What can hang from each mark:
kogut: didu simo
safun: kogut liziv simo
sabonos: bogof fivo kogut tifi
fevaf: duli tifi
duli: fevaf simid
liziv: bipezi didu kogut safun simo
tifi: didu fivo
fivo: sabonos
gevod: fevaf gepip simid vumafa
didu: fivo liziv tifi
vumafa: gevod simid
mulos: liziv sabonos simo
simo: gepip safun
bipezi: liziv mulos simo
gepip: bipezi gevod vumafa
simid: duli fevaf

Known rows, with every way that one mark hangs from another:
sabonos(bogof kogut(didu(fivo) simo(gepip)) tifi): [ -43  -10 -399  -24 -152  -37 -156  -68 -158  152  249  227  -57  -52
  108  -60 -117 -101 -140    7   35    0  112 -115  -77   63  107 -182
  -41  -15   43   80 -112  -12 -169  -23 -182  -21   94 -251 -185   23
 -117  -59  188  288  239  165   58   78  -92  109  -26 -139   65  169
  -27   95]
liziv(bipezi(mulos) kogut simo(safun)): [-117 -261 -454   40   62  -71   60  -63  -56   -4  -73  165  -27   69
  -31 -114   -4 -265 -263  143   18 -204    2 -157   66  209 -163 -210
   85   16 -342  133   -8  -39  -44   69  -98  -38  -57 -229 -291  -81
 -132 -265   92  199   41 -108  115  282  -61   54  -46 -163   52  -46
 -136  165]
safun(kogut(didu(fivo) simo) liziv(bipezi)): [ -84 -171 -325 -120   59  -61  -36  -77  -49   89 -133  360    5   69
   18 -170  -64 -294 -370   72   61  -96   17 -163  -60  198 -103 -294
  158   25  -42  101  -10   25 -231  -56  -46 -104  117 -123 -385 -143
  -83 -235  139  218   82   35  120  169  -74  147  -58 -224   44  -36
   -8  124]
bipezi(liziv(safun simo(gepip(vumafa))) mulos(sabonos)): [-117 -105 -493    5   25 -110  -15   21  -63  -72  -48  192   36  136
  -74  -98   76 -165  -72  171   19 -127  -68  -78  125   84 -123 -165
   27  -70 -348  207  -22 -120   14  -59  -42   40   48 -258 -252 -120
 -123 -103  101  113  192  -97   46  272  -50  -34   11  -25   18    4
 -217   89]
didu(fivo(sabonos(bogof kogut)) tifi): [ -54   42 -268 -168  -30   22 -136 -108 -157  351  225  107  -37 -212
  132  -77   49  -45   21 -107 -114  -40 -101 -125  -73 -149    8 -168
  -51 -196  -26   78 -105   10 -296   -8 -102 -114   79  -93 -174   -9
   59   41  262  261   67   84   -5  -17  -56  126    1 -143   75   71
  143   76]
didu(liziv(kogut simo) tifi): [ -27  -78 -278  -75   38 -133   46 -121  -65  208   28  124   13  -87
    5 -138  -46 -223 -219   -8  -26 -134  -73 -209  -58   89 -105 -153
  -35  -63  -98   68 -107   70 -343    4  -77 -195   57 -126 -181 -117
  -94  -76  164  128  -50 -154  -18   96  -18  157   34 -186  -26   82
   43  187]
kogut(didu simo(gepip(bipezi))): [ -46 -138 -224  -98   32  -41    8   30   21  -45  -58  147   15   -6
  -27 -132   73   -9 -208   35    8   -2  111    3   43   42   -9 -203
   98   57   62   70 -125  -55 -206 -129    0   82  243  -85 -235   25
 -128  -11   50  151  125   41   84   80  -18  -34 -130  -36   41   54
  -87   29]
bipezi(liziv(didu(tifi)) simo): [ -78 -139 -345  -44   37  -93  -34  -30  -62   42   41  138  -22   47
  -86  -70   60 -114  -83  145 -127  -70  -93  -21   86  -17  -77 -136
   72  -88 -186  133  -14 -113  -36 -147   40  -54  107 -217 -223  -41
 -142  -40  108  125   97 -109   64   73   37   13  132  -38   36   66
  -74  120]
mulos(sabonos(bogof fivo kogut tifi(didu)) simo): [ -39   -5 -544   29 -205    6 -153 -143 -182   37  292  198  -75   51
  167  -64 -201 -231  -52  -10   24  -39   90  -38  -41  132   87 -158
 -111 -101 -116  152   36 -120 -103  -67  -47  -70   14 -363 -138  -41
 -105 -133  158  340  226  114  -33   77  -77   30  -65  -64   99  101
  -58  -87]
kogut(simo(gepip(gevod))): [  17  -27 -128 -180    1  -28   19   -7  -73  -70    2   72  112   -1
  -33 -149   66    3 -181  111   79 -102  139  -28   22   49  -39 -152
   74  -37  -45   81  -98   -7 -194  -87   34   78  100   -6  -79   83
 -101  -64   27   36   33  -26   72   64   61  -27 -133 -112  -22   37
 -112   30]
mulos(simo(gepip(gevod) safun)): [ -19 -112 -217 -146   56    3   -3   23 -102 -105   72  151   58  104
   33 -104  134  -79 -143  100  103 -195   76  -25    9  160  -31 -184
   15  -73 -114   82   -4 -107 -220  -93   18   69   49  -97  -61   64
  -53  -41   63   89   85  -61   70  112   45  -95  -66  -52   43    7
 -134   78]
fevaf(duli tifi(didu)): [-215   54 -160  -32  -44   32   14   38  -99 -118  -58  -82 -133   92
   -6 -160   26   60   30   14 -111   32    3   68  -63   58   12   29
  107  -52  129   15 -129   24 -217 -144   66 -145    7   42  -32   82
   -8  -14  -40   99 -182   45   68 -160   49 -128 -106  -28  106   11
  102  -10]
duli(fevaf(tifi(didu)) simid): [ -87  119   -1   11 -169   40  -64  132   53 -239 -112  -30  -17  -20
 -105  -92  -57  209   71  111  -43   12   57   27  -97   80  -97   12
   39  -74  253  104 -212   81 -116 -150   56  -33 -172  100   17   88
 -143  -38 -193  130 -177   29  162  -71   94 -216  -80  -11  113   -5
  144   47]
kogut(didu(fivo liziv(safun))): [-111 -107 -237  -60   56  -64  -95  -70  -30  137  -48  160   15  -48
   80  -47   61 -108 -128    4  -48  -36  -26  -78  -26  113  -11  -95
   -3   39   47    0 -128   89 -237  -34  -78 -110  112 -140 -267  -38
  -58   -5  166  231   19   28   33   32  -77   31  -70  -45   79   17
   35  102]
liziv(bipezi kogut simo): [ -91 -178 -339  -13   67  -84  112  -79  -88   44  -97  105   39  -31
  -40 -110  -35 -225 -274   96  -20 -129   72 -135   35  142 -101 -145
   93   -9 -274  144  -84   60  -29   75  -26  -27  -48 -101 -219    0
 -198 -272   83  203  -43  -85   79  137   -7  117  -86 -199   16  -21
  -65   89]
kogut(didu(liziv(bipezi) tifi(fivo))): [-108 -146 -265  -38   26  -56  -37 -119  -43  166    7   97   14  -34
   97 -112  -23  -70 -113   33   -4  -15  -63  -91    5   22   32 -111
   13   34   46   34 -154   30 -290  -63  -39 -120  142 -133 -285  -38
  -59   20  117  237    9   33  -65   35  -77   16  -24 -134   44   26
   13  113]
fevaf(tifi(didu(liziv(safun)) fivo(sabonos))): [-146  -22 -259  -38   50  -56    7 -107 -144  -20  -47  -28 -158   52
  140 -157 -110   60   30  -25   18   24   24   52  -30   60  -49  -56
   47  -71  -23  147 -151   15 -238 -139  -42 -222  160  -43 -161  -22
   27  -40  -41  209  -78  -30  -49 -106  -11  -68 -104   40  111  -29
   34   41]
kogut(didu(tifi) simo(safun)): [ -17 -119 -242  -73   -8  -64  -72 -105  -28   19    5  163   -6   52
   19  -69   16 -115 -252   40  -41 -157   36  -53  -39  110  -31 -195
   52   89   58   19  -61  -18 -274  -96  -41  -62  207 -157 -304   -4
  -57  -48  174  182   86   45  122  150  -44   30  -72  -38   73   47
  -48  130]
gevod(gepip vumafa(simid(duli fevaf(tifi)))): [ -91  224  175  122   63  -24  -65   59  -54  -24 -100 -124  137   22
 -154 -247  203  109  -96  192  -73   41   34   37  -29   61 -191   40
   36   52   80   31 -124  190 -199 -122   90  164 -201  152  106  161
  -13   47  -74  -40 -268  118   77 -117   88 -159 -224 -145   30 -136
   48 -195]
bipezi(liziv(safun(kogut)) simo): [ -71  -96 -368  -22  105 -138  -38   26 -148  -33  -13  209   35   79
 -126  -97   76 -216 -169  149  -69 -134  -36  -71   54  101 -150 -164
   87  -76 -293  126   24  -73   -9  -73   29  -91   51 -178 -229  -58
 -132 -178   84  102   90 -184  155  166   46   58  126  -31   58   47
  -75  113]
duli(fevaf(tifi(didu fivo)) simid): [-113  100  -34   25 -158   55  -49  118   54 -239 -101  -46  -43  -34
  -49 -119  -93  233   93  123  -22   48   51   63  -99   65 -110   10
   52  -47  233  121 -251   66 -117 -172   24  -56 -133  102  -27   75
 -124  -34 -210  174 -186   41  134  -90   78 -225  -85  -18  129  -40
  148   39]
kogut(didu(fivo tifi) simo(safun)): [ -42 -123 -287 -132   24  -54  -91  -96  -21   87   40  183  -47  -24
   84  -50   36 -127 -246   12  -72 -116  -18  -60  -74   76  -37 -225
   68   71   73   16 -116  -11 -310  -85  -96  -74  226 -160 -352  -14
   -8  -16  240  244   90   79  117  126  -83   84  -89  -79  105   -2
   -3  135]
vumafa(gevod(fevaf gepip(bipezi(liziv))) simid(duli)): [  57  290  136  152  -82  -70 -144   90  -59  -34  -97 -122  130  -20
 -250 -316  213   31  -59  167  -60   44  -45   43   33   38  -82  -33
   44  -53  -46   13  -78  141 -222 -123  139  160 -356  175  170  147
  -54  163  -71 -106 -275   71  160 -113  114  -35 -144 -130   68 -236
   75 -137]
safun(liziv simo(gepip)): [ -70  -43 -209 -199   66  -33   52   20  -42   -5  -77  259   58   44
  -82 -202  -13 -104 -281   28   96  -81    6 -149   -8  120 -131 -212
  115  -56  -51  155   17  -71 -194 -119   -8   14   59  -22 -142  -57
 -113 -194   26  112   83  -49   69  105   54    0  -16 -127  -72   50
  -25  115]
gevod(fevaf(tifi) simid vumafa): [-110  266   71   11   71  -71  -29  -29  -79  -99 -203 -199   11   58
 -249 -161  108  137  -45  104 -185   -2   52   24  -85   97  -32   35
  -46  -42  103   43 -158  235 -233 -232   29   38 -101  261  222  216
   87  -25   -8 -132 -228   90   88 -101   54 -194 -273  -73  185 -194
   91  -67]
simo(gepip(gevod) safun): [ -19  -42 -146 -166  -18   -2 -112   10 -115  -53   26  132  151   46
   39 -102  151   10  -74  133  158 -201   69  -86   50  130  -13 -110
  -30  -67  -49   31  -49  -69 -195  -10   18  117    4  -49  -34   84
  -13   26   55   23   18   -5   33  108   31 -112  -46  -66   32   23
 -141  219]
vumafa(gevod simid(duli)): [  44  232  113   96 -138   17 -153  -49 -107  -14  -25  -76  138   -9
 -156 -220  151   52  -74  122  -66  -60    3   34  -58   51  -24  -41
   97  -76  -64  -35  -51  155 -185  -73  119  124 -323  118  116  166
  -82   82  -38  -20 -245   55  195 -109   79    8 -132 -123   24 -149
   65  -59]
mulos(sabonos simo(gepip)): [ -47 -103 -361 -137  -10   63   46   -3  -78  -68   49  155   29   85
   23 -129   75  -84  -94   10   27  -59   76  -23   -1  102  -10 -208
   17 -113 -135  145  -19  -97 -211 -127   71   73   77 -123 -144  -41
 -100  -39  104  151  171   -2   -7   88  -36 -113  -93  -51   64   12
  -81  -91]
fivo(sabonos(kogut tifi(didu(liziv(simo))))): [ -30   36 -306    3  -22  -85  -65 -129 -177  149  127   94  -53  -52
   76  -89  -45  -19  -37   -4  -23  -44   41  -96  -24  -46    1 -129
  -95 -118 -104   80  -64    4 -190  -29  -69 -157   46 -201 -120  -58
  -91  -44   67  246  -13    9  -17    7   16  102  -51   -1   27  147
   -8   17]
gepip(bipezi(mulos) gevod(simid) vumafa): [-137   14   -3   12 -139  -42 -101   16   -9  -75  -87  -57  280  -43
  -95 -195  180  -31   33  179   92 -183  -28   88  186  -51  -37  -59
  -90 -236 -125    6  -14 -100 -137 -124    0  131 -114  -11  142  133
   55   76  -83 -192  -32  113   16   91  104  -10 -190 -145   44 -119
 -151    6]
fivo(sabonos(bogof kogut(didu simo) tifi)): [ -12   56 -292   30 -117  -36 -154 -154 -207  166  197  160  -28  -39
   64  -70  -40  -54  -28  -52  -20  -88  107  -68  -22  -20   42 -167
  -86  -96  -71   96  -27   36 -169  -34  -98  -86   75 -193 -163   -7
  -86  -93  154  267  154  104   53   40  -47   61  -69   31   49  158
    6  -15]
simid(fevaf(duli tifi)): [-156  114  -39  -24  -63   29   -9   63  -55 -141 -108 -116  -58   76
 -112 -200   99   86   24   33  -77   19    0   40  -89  132  -17  -24
  116  -83  114    8 -128   65 -196 -147  115 -141 -155  119   82  118
  -14  -27  -37   26 -201   10  129 -138   72 -148  -28  -76  111  -22
  199   -2]
simid(duli fevaf(tifi(didu fivo(sabonos(bogof))))): [-170  139  -66   60 -101   -3  -44   32  -49 -125  -84 -119 -104   47
  -18 -254   45  124   69   20  -43   39   -5   97 -126  105  -14  -22
  131  -74   35  103 -158   40 -208 -149   68 -122 -168   92   10  120
   40   25  -58  196 -207   41  124 -177   49 -148  -78  -55  104  -80
  144  -40]
simid(duli(fevaf(tifi(fivo(sabonos))))): [-155   86  -41   11 -110   49  -25   53  -19  -64  -49  -50  -43  -13
  -66 -202   85  110   53    4  -79  -24    9   40  -83   32  -43  -47
  107  -59   59   46 -159   59 -193 -119   35  -65 -160  100  -41   88
  -58   -1  -85  140 -179   41  150 -109   74 -120  -53  -48   60  -12
  145  -19]
gepip(bipezi(liziv(didu) mulos(sabonos)) gevod vumafa): [-155  -82 -222   11 -187  -74 -115  -24   16  -44  -76   66  249   65
  -18 -174  128 -142   80  218  145 -189  -72   91  253  -12  -55  -97
  -92 -252 -197   77   34 -188  -35 -123   11   98  -30 -191  -24   -5
  -28   83   -9 -126  107   99  -61  153   58   40  -69  -93   35  -80
 -237   53]
fevaf(duli(simid) tifi(didu fivo)): [-245   94 -160   39  -82   77   18   91  -34 -186  -47  -98 -136   46
   27 -191  -25  127   84   82  -88   88   -3  127  -89   42  -30   48
  108   12  187   51 -231   42 -219 -196   18 -143  -19   75  -83   62
  -11  -14 -106  195 -246   74   81 -173   47 -193 -127  -21  131  -41
  140  -22]
mulos(liziv(bipezi didu kogut) sabonos(bogof) simo): [ -65 -209 -654   35  -54  -23   -5 -100  -59   30   31  278   -5  293
  111  -78  -56 -444 -134   88   54 -150   27  -46   17  334  -28 -181
   -2  -88 -234  229   52 -105 -122  -26   -9  -45  -23 -329 -308 -160
 -154 -180  253  281  257   21  -31  222 -125   20  -47  -52   92  -54
 -128  -56]
sabonos(bogof fivo kogut(didu simo)): [ -11   42 -332   58 -199    5 -190 -162 -149  108  225  185  -17  -72
  107  -75 -147 -176 -115   18    7  -59  180  -57  -23  139  107 -106
  -57   53   47  106  -18    8  -52  -19 -131  -28   85 -270 -157   62
 -139 -223  151  305  176  111  115   42  -29   31  -74  -43   83  180
  -30   52]
sabonos(bogof fivo kogut(simo) tifi): [   1  107 -388   30 -241  -30 -259 -149 -230  156  383  159  -50  -86
  114  -53 -252 -171  -98  -13   20  -37  139  -95  -36   65  108 -128
  -82  -29    2   68  -32  -38  -51   11 -144  -96  -15 -308  -67   54
 -122 -213  111  272  155  141   48   53  -17  123    0 -130   27  209
   22   72]
simo(gepip(bipezi vumafa(simid)) safun): [ -38   -6 -146  -76  -27   18 -146  101  -76  -42  -25   93  162  -11
  -13 -124  218    1 -107   44  117 -144   25   -8   60   66  -41 -139
    7 -144  -13   20  -68 -139 -225  -37   -2  159  -45  -36   -7   43
    1   40  -21  -32  -12   40   17  122   62  -56  -61  -55   61  -42
  -97  184]
gepip(bipezi(simo) gevod): [ -82 -117 -132  -70  -44  -52  -18   48  -36  -32  -12   23  161  -75
  -69 -220  123  -88  -24   95   60 -115   -7   38  184  -26  -58 -119
  -17 -184 -165   19   36 -127 -124 -109   82   41  -20  -54    9   91
  -55   34  -26  -55   29  -28   32   71  109   36  -16  -93   30    3
  -56  -21]
kogut(didu(tifi(fivo)) simo): [ -57 -116 -222  -76   -3  -49   -3 -123  -17   42    8  101  -21  -14
   48 -112  -44  -33 -199   49  -55  -41   45    2  -33    4  -17 -180
   90   89   42   66 -135    0 -239 -144  -39  -67  270 -102 -313   18
  -76  -32  122  219   67   71   71   49  -47   36 -100  -91   56   30
  -19   45]
simo(gepip(bipezi) safun(liziv(didu kogut))): [ -76 -193 -330  -98   18  -12 -119   83   19   52  -88  283   -6   71
    2 -143   92 -154 -165   36  127 -106   -6 -108   72  204 -102 -209
   17  -30  -15   70   -9 -164 -204  -35  -36   31   69 -148 -196 -118
  -57  -20   62  101   87  -24   19  194  -19  -44   57  -42   52   34
  -62  291]
didu(fivo(sabonos) liziv(kogut) tifi): [ -43   -8 -310 -166   61  -90  -85 -150 -107  394  141  154  -52 -204
  129  -94   40 -170  -72  -98  -75  -68 -165 -208 -104  -46  -92 -218
  -62 -168  -42   52 -173   83 -453   21 -134 -242  110 -114 -247 -149
   58   31  274  236  -35  -67  -62    9 -100  196    4 -161   51   21
  150  160]
didu(fivo(sabonos(bogof kogut))): [ -75   31 -239 -112  -13   58 -124  -64 -164  234  142  104   -5 -173
  104  -84   88  -15   34  -76  -89  -30   -4  -60  -44  -60  -19 -126
  -40 -168  -64   59  -71   32 -194    1  -86  -63   20  -92 -145    0
   10  -39  175  224   60   83   40  -23  -30   45  -65  -54   99   43
   99   -4]
gevod(gepip(bipezi(liziv simo)) simid(duli fevaf)): [-107  106  -19  145   67  -77  -42  262   27  -80 -114  -83   84  -62
 -277 -305  277  -11  -70  143 -141  100  -92   33   79   24 -159  -14
   31   11  -15   42 -134   -3 -214 -142  114   87 -240   70   52   73
   -9   98  -74    2 -186    9  150  -10  120 -162  -88 -102   75 -107
   72 -163]
bipezi(simo(gepip safun)): [ -48 -124 -255 -109   57   14  -33   49 -116  -70   47  137   23    7
  -50 -103  144  -22 -139   83    7 -118   34  -52   35   64  -69 -186
   75  -75 -154   83  -12 -116 -151  -95   19   57   47 -110 -137   25
  -74  -70   42   89   79 -103   99  104   35 -111   20  -30   59   47
  -76  109]
sabonos(bogof tifi(fivo)): [-107    5 -246   -7 -131   28 -215  -67 -213  127  226   73   23  -70
  110  -80 -140   22   43  -45   -3  -13   19   -1    0  -36    3  -50
  -37 -105  -85   35  -63  -26 -103  -18  -51  -70  -22 -132 -105   46
  -24  -55   44  179  109  161  -53    3  -58  -33   -2 -114   27   44
   69   27]

Rows:
[-128 -231 -478   29   48 -121  -54  -12    4    2   22  188 -104  161
 -111  -68   62 -176  -76  219  -97 -100 -160  -40  153   25 -144 -191
   97  -42 -321  185   44 -175   31 -165  -44  -84  116 -338 -314 -116
 -116  -52  115  167  205 -164  109  215  -25  -26  160  -28   29   54
 -152  155]
bipezi(liziv(didu(tifi) safun) mulos simo)
[ -80   78  -70 -202  -33  -54   80  -47  -78 -138  -63   56  143   38
  -58 -180   38   19 -174   99  116 -143   84  -41   16   73  -52 -142
   66 -142  -50  162  -65  -14 -168 -160  -17   80   22   78   49  123
  -52 -107  -13   -1    7   17   67  -23  100  -31 -157 -146   -9  -36
 -101   90]
safun(simo(gepip(gevod(fevaf(tifi)) vumafa)))
[-106   -3 -112  -30   32 -116  -82   59  -54   31  -39   17  229  -16
  -84 -205  154  -82   21  169   47 -108  -50   26  173  -10 -107  -30
  -92 -151  -90  -21  -16  -66  -95  -68   82   92  -22  -35   50   97
  -33   61  -13 -124  -16   23  -34  108  103   48  -43  -93   23  -38
 -101   -9]
gepip(bipezi(liziv) gevod(vumafa))
[-167  -55 -230  -58   28  -25   34  -71 -115  -52  -51  -52 -137   43
  121 -179 -131   92   16    4   10   59   18   59  -41   68  -36  -36
   69  -60   35  101 -153  -20 -236 -151  -16 -189  144  -40 -125    0
   14  -21  -88  132  -87   -4  -53 -116    4  -87  -80  -30  117  -31
   35   54]
fevaf(tifi(didu(liziv) fivo))
[ -41  239  163   33   -2  -56  -75   52  -76  -72 -176 -147  194  -59
 -212 -167  183   91  -84  170  -91   -5   67   18   34   16  -57   46
  -95  -33   36   74 -144  162 -216 -149   45  116 -169  196  171  163
   39   20  -39 -140 -226  149   62  -93  114 -197 -295 -130  121 -183
   11 -103]
gevod(fevaf gepip(vumafa) simid)
[ -80 -191 -450  -14  111 -118   34  -46  -17   22 -135  207   33  236
   42  -72  -24 -333 -268  157   26 -151   10  -89   60  267  -79  -99
   97   40 -189  156  -25  -25  -32    6  -34 -102  -22 -217 -282  -98
 -186 -195  129  237   20  -49   56  197   10  111  -13 -104  -11   -5
 -105  126]
mulos(liziv(bipezi didu safun(kogut) simo))
[ -52  -83 -270  -28   70 -117  -17  -45  -69   -1 -100  107   16   25
   59 -109  -61 -122 -197   73   16  -69   21  -79  -25  149 -112  -28
   -4  -18  -90   78  -56   24 -186  -17  -13 -154   49 -162 -181  -83
  -97  -89   29  203  -76 -107    1   66   31   36  -96  -72    9   32
  -77   81]
tifi(didu(liziv(safun(kogut) simo)))
[ -13  -35 -323  -55    5  -88  -37 -172 -118  263  125  122  -31  -98
  110 -174  -80 -179 -119  -41   27  -94  -59 -138  -72   34 -117 -189
  -43  -78  -88  101 -144   58 -417  -30 -125 -249  146 -121 -265 -152
   -2  -64  178  216    9 -104  -69   66  -72  116   -2 -130   15   37
   66  121]
didu(liziv(kogut(simo)) tifi(fivo(sabonos(bogof))))
[  15  -70 -224 -152   43    2  -30   32  -78  -70    9  123   41   42
  -23 -123   88  -36 -227   56   50 -127  110  -49  -11  126  -83 -181
   81    7  -24   46  -70  -57 -235  -62   -5   34   97  -76 -161    4
  -74  -99   51   77   56  -43  101  152   36  -62  -84  -48   26   38
  -88  100]
kogut(simo(gepip safun))
[ -95 -142 -376  -86   60  -85  -47  -23  -57   90   66  151  -51   -6
  -40  -57   74 -123  -79  125 -149  -41 -132  -25   61  -41  -80 -157
   83 -101 -175  131  -52 -108  -61 -140    1  -61  120 -219 -257  -49
 -107  -18  154  169  100  -86   61   56   10   50  120  -67   59   32
  -42  122]
bipezi(liziv(didu(fivo tifi)) simo)
[ -78   39 -338  -57 -183   16 -201 -148 -141   80  161  101   40  -37
   75  -53 -120  -70   10  -27  -47  -18   28  -53   28    4   44 -110
  -62  -86  -56   31  -32  -46  -77  -33   49  -44  -14 -205 -121  -15
  -66  -64   87  171   57  161  -55   22  -70    1  -46  -81   57   59
   44   -8]
mulos(sabonos(fivo tifi))
[ -36  -32 -151 -156   -8    5   -8  -41  -97  -30  -38  187  116   29
  -24 -167   27  -69 -249   79   45 -129  125  -72  -50   94 -119 -216
   99  -82  -58   68  -35   -9 -201  -74   -2   -2   99  -39 -140  -37
  -68 -142   13   29   34    8  121   72   36   33  -99 -188   24   28
  -63  101]
safun(kogut(simo(gepip(vumafa))))
[ -16   53  -42   69   -9   19  -94   42  -66  -20  -23  -28   98   -4
 -136 -255  125  -13  -38  132  -32   33  -25   31  114   28 -134  -86
  -35  -55  -97   35  -27   27 -198 -131   77  133 -143    2   46   46
  -38  110  -44  -41  -19   74   73   11   27 -129 -207 -105   77 -157
  -15 -184]
vumafa(gevod(gepip(bipezi(mulos(sabonos simo))) simid))
[ -30  -70 -177 -160   -4  -18    1   -7  -62  -24  -35  189  108   19
  -30 -215   31  -94 -223   75   69 -112  100  -77    3   94 -126 -225
   80  -82  -65   53  -14  -40 -217  -75   19   -2  101  -43 -130  -40
  -61  -92   11   22   52  -10  110   94   36   49  -69 -187   22   33
  -56   89]
safun(kogut(simo(gepip(bipezi gevod))))
[ -13    9 -231  -35  -25  -27  -28 -147 -120  145   72  111  -17  -43
   23 -112   52  -25  -71   -4  -57  -85   81  -68  -21  -37    8 -186
  -35  -61  -41   89  -50   27 -217  -75  -51  -93  147 -126 -189  -21
  -82  -59  134  219   51   27   80   27    6   63  -71   21   66  140
    3    4]
fivo(sabonos(kogut(didu(tifi) simo)))
[-225  119 -144  -23  -75   62  -17  117  -30 -139  -38  -60 -128   11
   -6 -139   40   85   55   45 -141   66  -32   70 -111   41  -15   30
  100  -39  226   23 -214   68 -243 -156   24 -118  -61   70  -53   73
   -5    3  -34  176 -231   79  119 -164   42 -144 -132  -40  130  -26
  165   -8]
fevaf(duli(simid) tifi(didu(fivo)))
[ -52   28 -256 -118   -7   45 -104  -65 -156  210  140  110  -16 -162
   97  -95   77  -40  -16  -70  -80  -38   18  -54  -53  -44  -34 -151
  -18 -147  -66   71  -78   36 -214  -13  -97  -69   46  -97 -169   -9
   -1  -66  183  231   73   68   60    1  -26   63  -88  -53   92   39
   82  -23]
didu(fivo(sabonos(bogof kogut(simo))))
[  34  206   75   -2  -56  -22 -124  -52 -115  -47 -103 -112   96  -13
 -197 -176   89   81  -36  124  -89  -26   27    2  -17   66   -3  -28
  -27  -92  -36    2  -78  166 -177 -132   92   51 -206  162  174  170
  -23   48   -6  -91 -166   51  135  -82   63  -99 -189 -103  121 -175
   68  -33]
vumafa(gevod(fevaf simid))
[ -50 -138 -296  -44   81  -40  -14   -8 -110   73    1   79   62    3
  -14 -148   69 -173 -172   44   47 -102  -39 -127   41  136  -62 -108
   19  -71 -103   12  -44   11 -278   -9    1 -122  -78 -148 -165  -83
  -91 -122   47  102  -19 -143  -27  141   25  -12   11 -104   11   20
  -21   65]
didu(liziv(bipezi(simo(safun))))
[-118  -79 -199 -110    5  -29   47 -115  -32  -27  -74  274   79   71
  -34 -185  -47 -125 -305   43  -21 -131   51 -114  -46  150 -169 -225
  104  -10  -44   77   57   -8 -162 -118  -40  -64  125 -101 -231  -74
  -88 -191   56  160   95   42  180   63   -4   59  -75 -155   37   38
  -21  104]
safun(kogut(didu) simo)
[ -51   47 -193  -54  -19  -46 -148 -111 -182  114  111   58  -13  -54
   59  -43   -5   86   39  -33  -72  -40   17  -24    9 -128  -18 -106
  -47 -153  -92   57  -56  -12 -150  -40   28  -93   58 -115 -108   11
  -27    0   36  202  -21   74  -25  -43   -4    7  -89   19   26   70
   25  -15]
fivo(sabonos(tifi(didu)))
[-142   93 -108    6  -27  -36   28   54  -41 -166 -139 -107  -98   80
  -67 -204   46   42  -29   52  -48   28  -13   26 -104  168  -37   -3
  101  -62   92   49 -154   72 -232 -145   85 -181 -129   64   44   71
  -33  -31  -34   99 -228  -51   91 -129   69 -119  -71  -68   92  -33
  142   -3]
simid(fevaf(duli tifi(didu(liziv(simo)))))
